Here is a tiny trained network, its code and every weight. The questions are about switching its units off for an input and a class, where a switched-off unit gives its printed mean instead of its output.

import numpy as np


def w(rows, s, z=0):
    codes = np.array(rows[::2]) - 128.0
    scale = np.full(codes.shape[1], s)
    scale[-1] = z or s
    return codes * scale


def f(y):
    return np.maximum(y, 0)


def log_softmax(a):
    a = a - a.max(-1, keepdims=True)
    return a - np.log(np.exp(a).sum(-1, keepdims=True))


def net(x, mask):
    res = np.array(x, float).reshape(1, 5) / 4 @ E
    y = f(res @ A[0][:, :-1].T + A[0][:, -1])
    res = res + np.where(mask, y, B[0][:, -1]) @ B[0][:, :-1]
    return log_softmax(res[-1] @ U[:, :-1].T + U[:, -1])


A, B = {}, {}
E = w([
[205,107,85,181,94,202,30],'x0',
[253,44,201,128,143,59,100],'x1',
[124,125,126,126,123,125,124],'x2',
[121,241,227,128,93,129,55],'x3',
[124,129,121,134,118,115,125],'x4',
],0.015)
A[0] = w([
[137,165,75,160,143,171,137,104],'neuron 1',
[167,59,104,196,132,207,134,76],'neuron 2',
[122,172,112,92,103,140,140,153],'neuron 3',
[135,119,53,139,154,108,151,150],'neuron 4',
[127,90,120,110,169,94,183,145],'neuron 5',
[67,74,1,128,134,192,193,208],'neuron 6',
[90,169,149,90,131,70,164,245],'neuron 7',
[184,115,79,208,95,215,55,130],'neuron 8',
[169,69,107,110,123,111,151,91],'neuron 9',
[49,187,141,107,119,184,77,132],'neuron 10',
[188,131,208,119,118,109,138,72],'neuron 11',
[138,186,125,143,86,146,131,135],'neuron 12',
[173,29,117,113,163,100,148,118],'neuron 13',
[162,57,97,149,131,102,174,188],'neuron 14',
[118,190,138,149,148,192,138,118],'neuron 15',
[172,113,227,114,110,53,54,26],'neuron 16',
],0.015,0.011)
B[0] = w([
[156,132,116,153,93,158,142,165],'neuron 1',
[136,93,94,130,138,158,49,190],'neuron 2',
[125,162,126,126,126,143,171,169],'neuron 3',
[112,69,164,160,121,144,112,177],'neuron 4',
[126,111,145,102,132,79,149,193],'neuron 5',
[183,80,190,252,211,172,228,251],'neuron 6',
[70,164,129,99,159,132,214,224],'neuron 7',
[211,118,63,204,89,146,31,246],'neuron 8',
[96,116,97,108,85,107,69,179],'neuron 9',
[135,181,78,119,62,154,131,220],'neuron 10',
[137,82,167,184,167,127,182,187],'neuron 11',
[121,144,129,132,92,168,140,174],'neuron 12',
[77,137,113,64,63,72,72,218],'neuron 13',
[75,67,129,48,141,81,83,212],'neuron 14',
[109,161,102,126,121,127,120,180],'neuron 15',
[179,88,159,196,207,143,171,218],'neuron 16',
],0.013,0.027)
U = w([
[123,96,169,132,192,120,192,255],'0',
[212,76,112,187,142,158,108,173],'1',
[98,73,135,4,124,61,137,12],'2',
[156,67,80,83,97,109,30,94],'3',
[86,235,111,64,106,147,160,127],'4',
[171,211,71,130,45,169,83,9],'5',
],0.013,0.0044)

Each question gives the input, the list of numbers given to net, and the class t.
The units are the neurons (one row each of A and B). Each row of codes is followed by its name. A weight is (code - 128) times the scale printed after its matrix; where a second scale follows, it is the last column's (A, B and U).
mask holds one flag per neuron, in row order. A switched-off neuron (its flag False) gives its mean, the last column of its row in B, instead of its output. The means were averaged over made-up inputs and are rounded, as every weight is.
A unit's drop is (log p(t) with every unit on - log p(t) with that unit switched off) / (log p(t) with every unit on - log p(t) with every unit switched off).
The circuit of an input: a set's keep is (log p(t) with only the set's units on - log p(t) with every unit switched off) / (log p(t) with every unit on - log p(t) with every unit switched off). Starting from the 12 units with the biggest drops (on a tie, the unit counted first), units are removed one at a time, each time the one whose removal leaves the highest keep (on an exact tie, the one counted first), for as long as the keep stays at least 0.8.
units of the circuit, in order: the units of the circuit, biggest drop first
k most important neurons: the k neurons with the biggest drops, biggest first
drop when u is switched off: that unit's drop, to one decimal
input [-1,5,-5,6,-7], class 0: units of the circuit, in order => neuron 8
input [4,2,4,-8,-5], class 3: 2 most important neurons => neuron 13; neuron 14
input [-1,6,4,-1,2], class 2: 2 most important neurons => neuron 8; neuron 6
input [-6,7,4,0,2], class 2: 2 most important neurons => neuron 6; neuron 13
input [0,-4,-7,-8,2], class 0: 2 most important neurons => neuron 6; neuron 8
input [0,1,7,6,0], class 0: 3 most important neurons => neuron 8; neuron 16; neuron 13
input [-2,-8,3,2,4], class 4: 2 most important neurons => neuron 8; neuron 10
input [4,-6,-3,1,-3], class 5: 2 most important neurons => neuron 10; neuron 16
input [1,8,1,-2,-7], class 3: drop when neuron 7 is switched off => 0.2
input [-1,-2,1,-4,7], class 0: drop when neuron 8 is switched off => 0.3
input [0,2,-7,-2,4], class 2: drop when neuron 8 is switched off => 0.5
